Here is a tiny trained network, its code and every weight. The questions are about switching its units off for an input and a class, where a switched-off unit gives its printed mean instead of its output.

import numpy as np


def w(rows, s, z=0):
    codes = np.array(rows[::2]) - 128.0
    scale = np.full(codes.shape[1], s)
    scale[-1] = z or s
    return codes * scale


def norm(h):
    return h / np.sqrt((h * h).mean(-1, keepdims=True) + 1e-5)


def f(y):
    return y / 2 * (1 + np.tanh(0.7978845608 * (y + 0.044715 * y**3)))


def log_softmax(a):
    a = a - a.max(-1, keepdims=True)
    return a - np.log(np.exp(a).sum(-1, keepdims=True))


def net(x, mask):
    res = np.array(x, float).reshape(1, 2) / 4 @ E
    u = 0
    for l in range(3):
        y = f(norm(res) @ A[l][:, :-1].T + A[l][:, -1])
        res = res + np.where(mask[u : u + 12], y, B[l][:, -1]) @ B[l][:, :-1]
        u += 12
    return log_softmax(norm(res)[-1] @ U[:, :-1].T + U[:, -1])


A, B = {}, {}
E = w([
[222,114,85,242],'x0',
[170,151,255,170],'x1',
],0.0036)
A[0] = w([
[185,102,126,37,92],'0.n1',
[181,3,120,152,54],'0.n2',
[89,98,167,116,47],'0.n3',
[140,74,122,120,9],'0.n4',
[115,135,139,93,92],'0.n5',
[142,21,70,75,238],'0.n6',
[98,166,166,109,189],'0.n7',
[144,143,114,213,232],'0.n8',
[119,176,82,158,88],'0.n9',
[104,84,216,147,163],'0.n10',
[90,95,88,148,180],'0.n11',
[161,134,130,79,121],'0.n12',
],0.0063,0.0014)
B[0] = w([
[221,89,183,145,131],'0.n1',
[144,212,145,47,167],'0.n2',
[215,123,84,148,130],'0.n3',
[134,155,60,148,100],'0.n4',
[133,145,150,115,135],'0.n5',
[145,72,252,250,255],'0.n6',
[117,163,187,154,185],'0.n7',
[64,133,235,78,243],'0.n8',
[109,101,145,102,141],'0.n9',
[88,4,160,120,207],'0.n10',
[32,184,199,81,181],'0.n11',
[152,123,151,133,129],'0.n12',
],0.0028,0.0022)
A[1] = w([
[124,96,121,98,95],'1.n1',
[152,128,194,135,136],'1.n2',
[54,99,168,143,131],'1.n3',
[131,108,129,50,138],'1.n4',
[129,134,199,148,118],'1.n5',
[117,86,23,88,179],'1.n6',
[134,107,161,149,126],'1.n7',
[210,142,110,157,144],'1.n8',
[101,135,58,132,69],'1.n9',
[254,143,89,177,157],'1.n10',
[72,79,67,133,3],'1.n11',
[71,157,183,137,157],'1.n12',
],0.0068,0.0011)
B[1] = w([
[169,173,132,155,127],'1.n1',
[101,112,89,184,235],'1.n2',
[172,173,105,107,252],'1.n3',
[168,119,78,119,151],'1.n4',
[102,116,103,145,248],'1.n5',
[124,77,183,210,189],'1.n6',
[95,204,89,117,183],'1.n7',
[115,106,149,51,159],'1.n8',
[109,126,189,179,139],'1.n9',
[150,129,106,4,214],'1.n10',
[95,80,154,191,172],'1.n11',
[147,109,73,149,242],'1.n12',
],0.0047,0.0025)
A[2] = w([
[119,140,105,29,210],'2.n1',
[128,58,158,2,207],'2.n2',
[58,183,118,152,65],'2.n3',
[158,120,117,31,18],'2.n4',
[164,97,106,155,241],'2.n5',
[116,87,61,109,96],'2.n6',
[183,149,45,161,2],'2.n7',
[169,97,178,149,57],'2.n8',
[125,106,229,188,86],'2.n9',
[170,180,164,127,83],'2.n10',
[148,138,81,103,77],'2.n11',
[165,92,118,95,134],'2.n12',
],0.0076,0.0016)
B[2] = w([
[171,129,167,160,224],'2.n1',
[210,165,123,160,253],'2.n2',
[146,155,164,136,152],'2.n3',
[201,114,194,131,181],'2.n4',
[138,200,208,90,167],'2.n5',
[108,129,124,172,156],'2.n6',
[99,175,57,135,142],'2.n7',
[104,138,131,121,145],'2.n8',
[67,2,111,182,239],'2.n9',
[66,111,80,171,131],'2.n10',
[73,103,166,146,134],'2.n11',
[151,166,205,102,138],'2.n12',
],0.0053,0.0037)
U = w([
[48,43,133,184,241],'0',
[234,173,182,126,221],'1',
[71,245,41,151,183],'2',
[125,126,84,76,18],'3',
[92,149,125,89,3],'4',
[104,134,106,67,15],'5',
[108,140,101,85,13],'6',
],0.012,0.0045)

Each question gives the input, the list of numbers given to net, and the class t.
The units are the neurons (one row each of A and B). Each row of codes is followed by its name. A weight is (code - 128) times the scale printed after its matrix; where a second scale follows, it is the last column's (A, B and U).
mask holds one flag per neuron, layer by layer. A switched-off neuron (its flag False) gives its mean, the last column of its row in B, instead of its output. The means were averaged over made-up inputs and are rounded, as every weight is.
A unit's drop is (log p(t) with every unit on - log p(t) with that unit switched off) / (log p(t) with every unit on - log p(t) with every unit switched off).
most important unit: the unit with the biggest drop
k most important neurons: the k neurons with the biggest drops, biggest first
k most important neurons of layer l: the k neurons of layer l with the biggest drops, biggest first
drop of u: that unit's drop, to one decimal
input [8,-7], class 1: most important unit -> 1.n10
input [-3,3], class 2: 2 most important neurons -> 0.n6, 1.n10
input [-3,-3], class 2: 2 most important neurons -> 0.n6, 1.n10
input [-2,-3], class 2: 3 most important neurons -> 0.n6, 1.n3, 0.n11
input [-6,-5], class 1: 3 most important neurons of layer 1 -> 1.n2, 1.n4, 1.n5
input [1,-3], class 2: 2 most important neurons -> 0.n6, 0.n11
input [3,3], class 2: 2 most important neurons of layer 0 -> 0.n8, 0.n6
input [-3,1], class 2: 3 most important neurons -> 1.n10, 0.n8, 1.n8
input [-4,2], class 1: 4 most important neurons -> 1.n6, 0.n6, 0.n10, 1.n11
input [3,-2], class 2: 2 most important neurons -> 0.n8, 0.n11
input [0,4], class 0: 2 most important neurons -> 1.n10, 0.n10
input [-2,3], class 2: 3 most important neurons -> 0.n6, 1.n6, 1.n10
input [-4,1], class 1: 2 most important neurons -> 0.n6, 1.n6
input [3,5], class 0: most important unit -> 0.n8
input [-5,-7], class 0: drop of 1.n6 -> 0.3
input [4,-2], class 1: drop of 0.n10 -> 4.0
input [-5,7], class 0: drop of 1.n10 -> 0.4
